Below is a small trained network, with its code and all its weights. Each question gives an input and a target symbol and asks what happens when units are switched off, that is, made to give their printed mean instead of their output.

import numpy as np


def w(rows, s, z=0):
    codes = np.array(rows[::2]) - 128.0
    scale = np.full(codes.shape[1], s)
    scale[-1] = z or s
    return codes * scale


def norm(h):
    return h / np.sqrt((h * h).mean(-1, keepdims=True) + 1e-5)


def softmax(a):
    e = np.exp(a - a.max(-1, keepdims=True))
    return e / e.sum(-1, keepdims=True)


def log_softmax(a):
    a = a - a.max(-1, keepdims=True)
    return a - np.log(np.exp(a).sum(-1, keepdims=True))


def net(x, mask):
    ids = ['αβδεζηθλμξπστφψω'.index(c) for c in x.split()]
    T = len(ids)
    res = E[ids] + P[:T]
    u = 0
    for l in range(2):
        r = norm(res)
        for j in range(3):
            rows = slice(2 * j, 2 * j + 2)
            q, k, v = (r @ M[l][rows].T for M in (Q, K, V))
            z = softmax(np.where(np.tri(T) > 0, q @ k.T / 2**0.5, -1e9)) @ v
            o = O[l][rows]
            res = res + np.where(mask[u + j], z, o[:, -1]) @ o[:, :-1]
        u += 3
    return log_softmax(norm(res)[-1] @ U[:, :-1].T + U[:, -1])


Q, K, V, O = {}, {}, {}, {}
E = w([
[140,79,134,118,131,145,122,151,140,123,105,132],'α',
[112,128,157,96,158,151,140,172,121,127,109,140],'β',
[125,110,127,110,161,135,136,147,175,127,108,104],'δ',
[101,137,119,132,157,151,74,130,122,135,119,163],'ε',
[117,110,130,157,135,127,144,141,162,121,125,136],'ζ',
[94,131,135,132,112,158,156,125,156,143,138,131],'η',
[126,87,121,116,114,162,151,88,116,110,103,100],'θ',
[117,113,114,147,119,132,146,111,127,90,113,165],'λ',
[98,115,128,145,144,126,129,156,94,148,156,119],'μ',
[87,139,102,151,93,111,91,143,171,143,90,133],'ξ',
[83,166,111,125,129,138,126,123,126,91,132,94],'π',
[126,111,135,139,110,132,100,168,140,93,132,113],'σ',
[121,139,99,121,117,128,147,154,149,125,132,141],'τ',
[90,153,122,130,135,46,101,105,119,155,107,100],'φ',
[100,111,132,91,113,122,83,134,136,143,142,94],'ψ',
[151,176,134,142,172,111,129,103,1,74,84,104],'ω',
],0.032)
P = w([
[36,69,85,137,133,129,130,204,166,126,133,110],'0',
[98,87,95,145,178,169,117,149,93,144,78,75],'1',
[77,101,78,92,125,117,159,161,154,166,147,118],'2',
[6,113,140,151,108,185,110,172,150,18,97,208],'3',
[189,174,172,156,122,132,81,146,89,167,62,90],'4',
[98,119,121,99,107,100,151,129,155,151,145,131],'5',
[13,138,137,127,91,156,122,138,164,11,139,218],'6',
[137,191,217,239,210,182,107,131,147,51,143,86],'7',
[118,114,134,87,120,84,143,103,143,143,146,143],'8',
],0.021)
Q[0] = w([
[120,81,161,146,135,120,96,186,120,109,2,142],'L0H1',
[81,165,160,158,133,157,166,144,134,87,132,188],'L0H1',
[141,158,159,162,138,163,130,124,138,24,156,154],'L0H2',
[42,72,83,108,122,127,151,136,170,82,167,121],'L0H2',
[112,164,134,161,180,173,80,105,140,44,145,140],'L0H3',
[220,194,194,142,97,122,118,105,105,145,79,116],'L0H3',
],0.077)
K[0] = w([
[124,80,118,139,194,151,74,179,35,171,33,39],'L0H1',
[220,212,190,133,98,91,117,93,132,176,81,106],'L0H1',
[208,193,178,119,87,80,77,72,79,197,111,81],'L0H2',
[147,184,131,126,90,31,97,98,164,63,254,187],'L0H2',
[206,223,120,135,33,124,90,182,130,142,83,126],'L0H3',
[100,99,61,203,189,206,105,155,87,168,34,73],'L0H3',
],0.057)
V[0] = w([
[108,134,107,189,123,119,133,109,44,133,59,56],'L0H1',
[113,114,121,134,180,71,149,92,87,208,107,132],'L0H1',
[152,131,154,48,205,24,154,136,69,68,116,179],'L0H2',
[152,170,58,223,194,112,118,149,176,139,134,204],'L0H2',
[114,163,41,11,6,131,27,131,112,117,68,126],'L0H3',
[113,19,156,141,79,164,64,131,70,219,148,200],'L0H3',
],0.019)
O[0] = w([
[124,138,140,104,198,146,34,171,125,24,101,181,249],'L0H1',
[168,185,147,127,124,211,99,143,218,77,105,99,140],'L0H1',
[71,98,34,190,102,113,144,207,145,157,162,88,31],'L0H2',
[168,119,124,160,202,187,77,97,150,186,192,213,159],'L0H2',
[187,101,90,63,13,133,67,159,62,214,88,109,180],'L0H3',
[103,112,179,117,68,182,114,106,96,141,255,42,123],'L0H3',
],0.0071,0.017)
Q[1] = w([
[67,191,174,160,67,115,101,124,126,96,136,182],'L1H1',
[110,49,126,129,15,121,147,114,191,90,184,218],'L1H1',
[150,136,95,151,69,68,131,156,91,179,128,137],'L1H2',
[127,89,125,126,78,21,191,87,94,238,165,110],'L1H2',
[181,84,152,172,162,135,217,3,188,150,189,128],'L1H3',
[165,93,61,166,131,160,135,147,130,138,184,142],'L1H3',
],0.068)
K[1] = w([
[113,170,148,166,111,133,104,117,42,98,85,162],'L1H1',
[94,188,38,169,2,98,147,79,49,90,188,196],'L1H1',
[198,90,158,189,223,125,98,144,204,105,94,132],'L1H2',
[104,82,120,142,206,252,138,133,156,54,121,128],'L1H2',
[85,35,91,14,84,178,243,110,142,134,172,167],'L1H3',
[156,135,61,78,98,101,123,182,203,138,153,116],'L1H3',
],0.058)
V[1] = w([
[121,72,142,92,65,82,106,125,230,126,190,159],'L1H1',
[59,155,64,179,51,154,159,91,30,94,125,185],'L1H1',
[107,122,86,137,143,87,89,57,102,97,162,130],'L1H2',
[102,139,110,136,75,132,155,135,50,101,129,179],'L1H2',
[109,105,108,3,157,173,157,164,131,127,143,131],'L1H3',
[138,44,127,79,118,44,144,111,211,131,139,106],'L1H3',
],0.017)
O[1] = w([
[158,90,198,111,169,160,162,148,173,112,71,157,84],'L1H1',
[162,189,186,134,133,181,23,118,145,2,131,200,32],'L1H1',
[114,132,113,115,168,84,101,113,166,121,171,97,88],'L1H2',
[98,105,127,105,162,115,111,98,106,107,160,176,144],'L1H2',
[166,226,168,217,54,59,135,106,112,90,154,176,255],'L1H3',
[211,202,142,181,148,129,55,158,118,57,103,107,5],'L1H3',
],0.0063,0.0079)
U = w([
[175,103,101,130,121,131,151,150,114,95,93,240,87],'α',
[139,100,139,124,99,168,92,129,122,189,194,101,115],'β',
[60,154,114,135,95,70,49,135,254,153,95,131,92],'δ',
[77,133,158,75,186,119,141,205,125,157,204,146,87],'ε',
[126,105,122,148,164,157,60,96,106,215,90,171,79],'ζ',
[213,58,128,159,73,158,146,96,68,91,121,68,179],'η',
[220,74,173,86,127,147,89,156,101,119,168,122,113],'θ',
[114,155,169,161,115,141,159,169,44,143,200,102,143],'λ',
[89,169,181,128,97,187,173,95,189,138,136,105,168],'μ',
[237,171,72,149,131,175,145,181,142,142,111,74,254],'ξ',
[158,139,148,89,166,119,163,56,70,65,107,100,115],'π',
[179,136,123,169,204,127,125,95,149,91,154,159,126],'σ',
[42,139,38,158,78,129,162,112,94,107,104,100,158],'τ',
[69,141,134,133,107,43,105,77,92,141,122,143,148],'φ',
[127,133,158,68,67,77,107,160,138,81,109,82,75],'ψ',
[97,88,127,141,180,105,191,110,186,139,80,149,122],'ω',
],0.015,0.01)

Each question gives the input, a string of symbols that net reads in full, and the target symbol t.
The units are the heads (2 rows each of Q, K, V and O). Each row of codes is followed by its name. A weight is (code - 128) times the scale printed after its matrix; where a second scale follows, it is the last column's (O and U).
mask holds one flag per head, layer by layer. A switched-off head (its flag False) gives its mean, the last column of its rows in O, instead of its output. The means were averaged over made-up inputs and are rounded, as every weight is.
A unit's drop is (log p(t) with every unit on - log p(t) with that unit switched off) / (log p(t) with every unit on - log p(t) with every unit switched off).
The circuit of an input: a set's keep is (log p(t) with only the set's units on - log p(t) with every unit switched off) / (log p(t) with every unit on - log p(t) with every unit switched off). Starting from all 6 units, units are removed one at a time, each time the one whose removal leaves the highest keep (on an exact tie, the one counted first), for as long as the keep stays at least 0.8.
units of the circuit, in order: the units of the circuit, biggest drop first
most important unit: the unit with the biggest drop
which heads matter: for each layer, one digit per head in row order, 1 if its drop is at least 0.15 and else 0, layers parted by /
input ζ β η δ τ τ τ η, target ζ: units of the circuit, in order	L0H3; L0H2
input β τ ε ε λ δ ξ ζ, target ε: most important unit	L0H1
input τ δ ξ η π τ τ τ, target α: which heads matter	101 / 000
input τ δ ε τ β β τ δ, target τ: units of the circuit, in order	L0H2; L1H1
input ζ μ ε η ω φ η ε, target δ: units of the circuit, in order	L0H2; L1H2
input θ τ μ, target λ: units of the circuit, in order	L0H3; L1H3
input λ θ ζ ξ θ, target ψ: which heads matter	110 / 000
input ε ω φ ε ζ, target δ: units of the circuit, in order	L0H2; L0H1
input τ τ β β τ ζ η τ, target ζ: which heads matter	001 / 000
input η λ ε τ σ η φ π, target φ: units of the circuit, in order	L0H1; L0H3; L1H2
input τ φ σ τ, target δ: units of the circuit, in order	L0H1; L0H2
input ξ δ β ω τ, target ω: units of the circuit, in order	L0H3; L1H1
input β τ ζ τ η θ η τ, target π: which heads matter	010 / 000
input ξ θ η τ φ, target ψ: which heads matter	010 / 000
input ζ ζ δ ε τ, target σ: which heads matter	101 / 000
input σ τ η η φ, target ζ: units of the circuit, in order	L1H3
input τ ζ π δ τ ζ μ φ, target ζ: units of the circuit, in order	L0H3; L1H3
input τ η τ τ τ η τ ε π, target τ: which heads matter	010 / 000
input φ η ε τ τ ζ, target σ: which heads matter	001 / 000
input ζ α τ η, target α: units of the circuit, in order	L0H3
input τ τ π η ζ π η φ, target σ: which heads matter	111 / 000
input η δ η μ ζ, target ω: which heads matter	001 / 000
input ε η β ζ η, target π: which heads matter	010 / 000
input δ τ ζ ξ, target α: which heads matter	000 / 100
input η τ θ η ζ, target ζ: units of the circuit, in order	L1H1; L0H2
input β ω σ β, target τ: which heads matter	010 / 100
input σ η ψ, target β: which heads matter	101 / 000
input δ β α λ τ θ, target η: units of the circuit, in order	L0H1; L1H3; L1H2
input η θ τ π δ μ, target λ: units of the circuit, in order	L0H3
